Below are the code and all the weights of a small trained network. Each question names an input and a class and asks about switching units off, where a switched-off unit gives its printed mean instead of its output.

import numpy as np


def w(rows, s, z=0):
    codes = np.array(rows[::2]) - 128.0
    scale = np.full(codes.shape[1], s)
    scale[-1] = z or s
    return codes * scale


def f(y):
    return y / 2 * (1 + np.tanh(0.7978845608 * (y + 0.044715 * y**3)))


def log_softmax(a):
    a = a - a.max(-1, keepdims=True)
    return a - np.log(np.exp(a).sum(-1, keepdims=True))


def net(x, mask):
    res = np.array(x, float).reshape(1, 4) / 4 @ E
    y = f(res @ A[0][:, :-1].T + A[0][:, -1])
    res = res + np.where(mask, y, B[0][:, -1]) @ B[0][:, :-1]
    return log_softmax(res[-1] @ U[:, :-1].T + U[:, -1])


A, B = {}, {}
E = w([
[251,127,125,134,125,142,73,133,141],'x0',
[137,127,124,58,17,103,120,85,120],'x1',
[103,128,129,68,158,193,93,143,83],'x2',
[76,129,133,146,107,168,73,90,210],'x3',
],0.012)
A[0] = w([
[133,106,117,127,164,137,143,122,148,63],'n0',
[129,128,134,190,208,140,157,156,166,97],'n1',
[183,136,116,139,128,164,108,109,128,58],'n2',
[191,137,141,128,124,148,71,133,123,72],'n3',
[40,131,129,128,152,153,168,91,89,83],'n4',
[126,128,116,192,182,146,119,165,100,40],'n5',
[164,145,150,134,121,144,107,147,130,55],'n6',
[130,122,122,102,55,94,130,104,113,73],'n7',
[142,118,94,169,117,92,152,102,151,30],'n8',
[137,136,121,22,42,117,123,95,128,46],'n9',
[134,117,147,142,154,139,140,99,126,61],'n10',
[181,136,113,95,142,64,196,177,8,1],'n11',
[113,131,125,67,171,205,125,116,103,87],'n12',
[80,144,149,153,96,195,63,90,214,75],'n13',
[122,101,95,126,135,102,109,135,131,64],'n14',
[92,129,136,152,119,160,70,68,197,49],'n15',
[49,144,117,99,128,101,178,129,129,68],'n16',
[112,178,137,125,128,149,108,111,168,67],'n17',
[202,142,88,102,141,162,57,163,147,95],'n18',
[43,116,137,127,83,128,170,140,119,78],'n19',
[154,110,137,124,127,144,128,137,138,62],'n20',
[103,122,120,50,145,201,77,156,73,42],'n21',
[125,147,149,189,191,176,120,170,128,65],'n22',
[122,135,147,158,153,134,113,140,121,70],'n23',
[114,121,134,76,150,193,85,138,101,88],'n24',
[109,120,84,124,138,119,91,116,160,63],'n25',
[213,98,116,157,101,141,80,121,144,112],'n26',
[185,152,163,121,136,154,115,114,141,51],'n27',
[92,119,102,131,125,117,134,138,121,56],'n28',
[149,129,124,230,98,21,184,103,209,25],'n29',
[88,133,143,117,122,129,158,152,137,52],'n30',
[141,130,145,58,51,100,112,70,110,71],'n31',
[123,121,145,178,201,141,109,156,128,75],'n32',
[118,102,101,131,120,162,99,113,187,71],'n33',
],0.013,0.012)
B[0] = w([
[162,124,111,185,86,138,182,124,183,123],'n0',
[103,111,45,51,115,189,117,90,203,228],'n1',
[91,168,127,176,149,74,185,124,148,156],'n2',
[94,133,178,188,179,89,153,73,143,190],'n3',
[88,143,171,184,187,66,155,64,149,212],'n4',
[145,113,69,129,117,155,148,99,170,179],'n5',
[125,139,125,171,119,89,188,111,160,135],'n6',
[142,134,82,111,142,186,108,124,189,195],'n7',
[238,139,121,194,80,78,161,130,182,138],'n8',
[110,103,23,110,119,196,128,84,236,240],'n9',
[199,140,73,211,83,108,213,128,182,117],'n10',
[247,40,171,88,161,177,247,227,44,255],'n11',
[188,171,153,163,38,90,71,142,138,194],'n12',
[217,58,161,63,151,173,225,208,27,230],'n13',
[216,147,86,190,85,88,204,126,171,111],'n14',
[199,93,134,118,158,157,207,199,73,191],'n15',
[94,160,177,182,204,62,156,85,146,192],'n16',
[177,113,128,151,132,142,157,138,125,140],'n17',
[56,158,182,180,189,70,163,71,131,230],'n18',
[87,127,176,188,187,67,139,43,144,195],'n19',
[164,101,120,192,103,84,185,117,177,121],'n20',
[205,206,129,162,7,53,84,189,132,204],'n21',
[106,107,38,110,94,172,121,91,200,206],'n22',
[158,134,109,138,100,146,155,105,174,135],'n23',
[218,193,142,151,46,72,69,175,145,194],'n24',
[167,129,96,173,102,116,213,142,112,129],'n25',
[32,133,189,165,200,57,142,48,115,240],'n26',
[104,141,129,168,143,75,172,120,153,150],'n27',
[169,128,127,203,130,95,179,119,182,126],'n28',
[198,240,168,156,2,69,15,193,109,229],'n29',
[140,138,118,213,126,76,203,102,173,136],'n30',
[79,113,40,95,127,200,119,97,213,238],'n31',
[122,109,75,77,100,164,138,84,204,200],'n32',
[179,83,140,124,139,126,182,161,104,158],'n33',
],0.0099)
U = w([
[116,113,63,115,130,162,135,95,175,126],'0',
[97,127,165,157,181,71,156,82,135,116],'1',
[164,89,142,112,153,147,190,167,84,116],'2',
[154,159,140,141,62,83,78,147,130,114],'3',
[29,107,168,39,179,171,4,122,39,250],'4',
[91,97,92,181,121,136,116,140,87,90],'5',
],0.017)

Each question gives the input, the list of numbers given to net, and the class t.
The units are the neurons (one row each of A and B). Each row of codes is followed by its name. A weight is (code - 128) times the scale printed after its matrix; where a second scale follows, it is the last column's (A, B and U).
mask holds one flag per neuron, in row order. A switched-off neuron (its flag False) gives its mean, the last column of its row in B, instead of its output. The means were averaged over made-up inputs and are rounded, as every weight is.
A unit's drop is (log p(t) with every unit on - log p(t) with that unit switched off) / (log p(t) with every unit on - log p(t) with every unit switched off).
The circuit of an input: a set's keep is (log p(t) with only the set's units on - log p(t) with every unit switched off) / (log p(t) with every unit on - log p(t) with every unit switched off). Starting from the 12 units with the biggest drops (on a tie, the unit counted first), units are removed one at a time, each time the one whose removal leaves the highest keep (on an exact tie, the one counted first), for as long as the keep stays at least 0.8.
circuit, biggest first: the units of the circuit, biggest drop first
most important unit: the unit with the biggest drop
k most important neurons: the k neurons with the biggest drops, biggest first
drop when u is switched off: that unit's drop, to one decimal
input [4,-7,8,-2], class 3: circuit, biggest first	(n21)
input [8,8,2,-2], class 0: 3 most important neurons	(n9; n31; n7)
input [6,8,-8,-1], class 0: 2 most important neurons	(n31; n9)
input [4,2,-4,-3], class 1: 3 most important neurons	(n26; n21; n24)
input [0,-6,0,-6], class 0: 3 most important neurons	(n1; n22; n13)
input [6,0,7,-1], class 3: 3 most important neurons	(n21; n24; n12)
input [7,5,1,7], class 1: 4 most important neurons	(n26; n18; n11; n3)
input [-6,-6,3,-6], class 0: 2 most important neurons	(n1; n22)
input [1,-3,8,-7], class 3: 4 most important neurons	(n21; n12; n24; n13)
input [4,0,4,-4], class 1: 4 most important neurons	(n13; n18; n29; n15)
input [0,-4,7,7], class 2: 2 most important neurons	(n13; n15)
input [-1,-4,-6,6], class 2: 3 most important neurons	(n13; n15; n21)
input [7,2,6,-7], class 1: 4 most important neurons	(n18; n26; n3; n13)
input [-5,6,5,8], class 2: most important unit	n13
input [6,2,5,-6], class 1: 2 most important neurons	(n18; n13)
input [8,5,1,8], class 1: 2 most important neurons	(n26; n18)
input [-6,-7,-2,7], class 0: 4 most important neurons	(n1; n11; n22; n32)
input [7,4,6,6], class 1: drop when n26 is switched off	0.3
input [2,1,6,7], class 2: drop when n13 is switched off	1.0
input [-6,-6,-2,0], class 0: drop when n18 is switched off	0.1
input [-7,-2,6,5], class 1: circuit, biggest first	(n4)
input [-5,7,0,8], class 2: drop when n5 is switched off	0.0
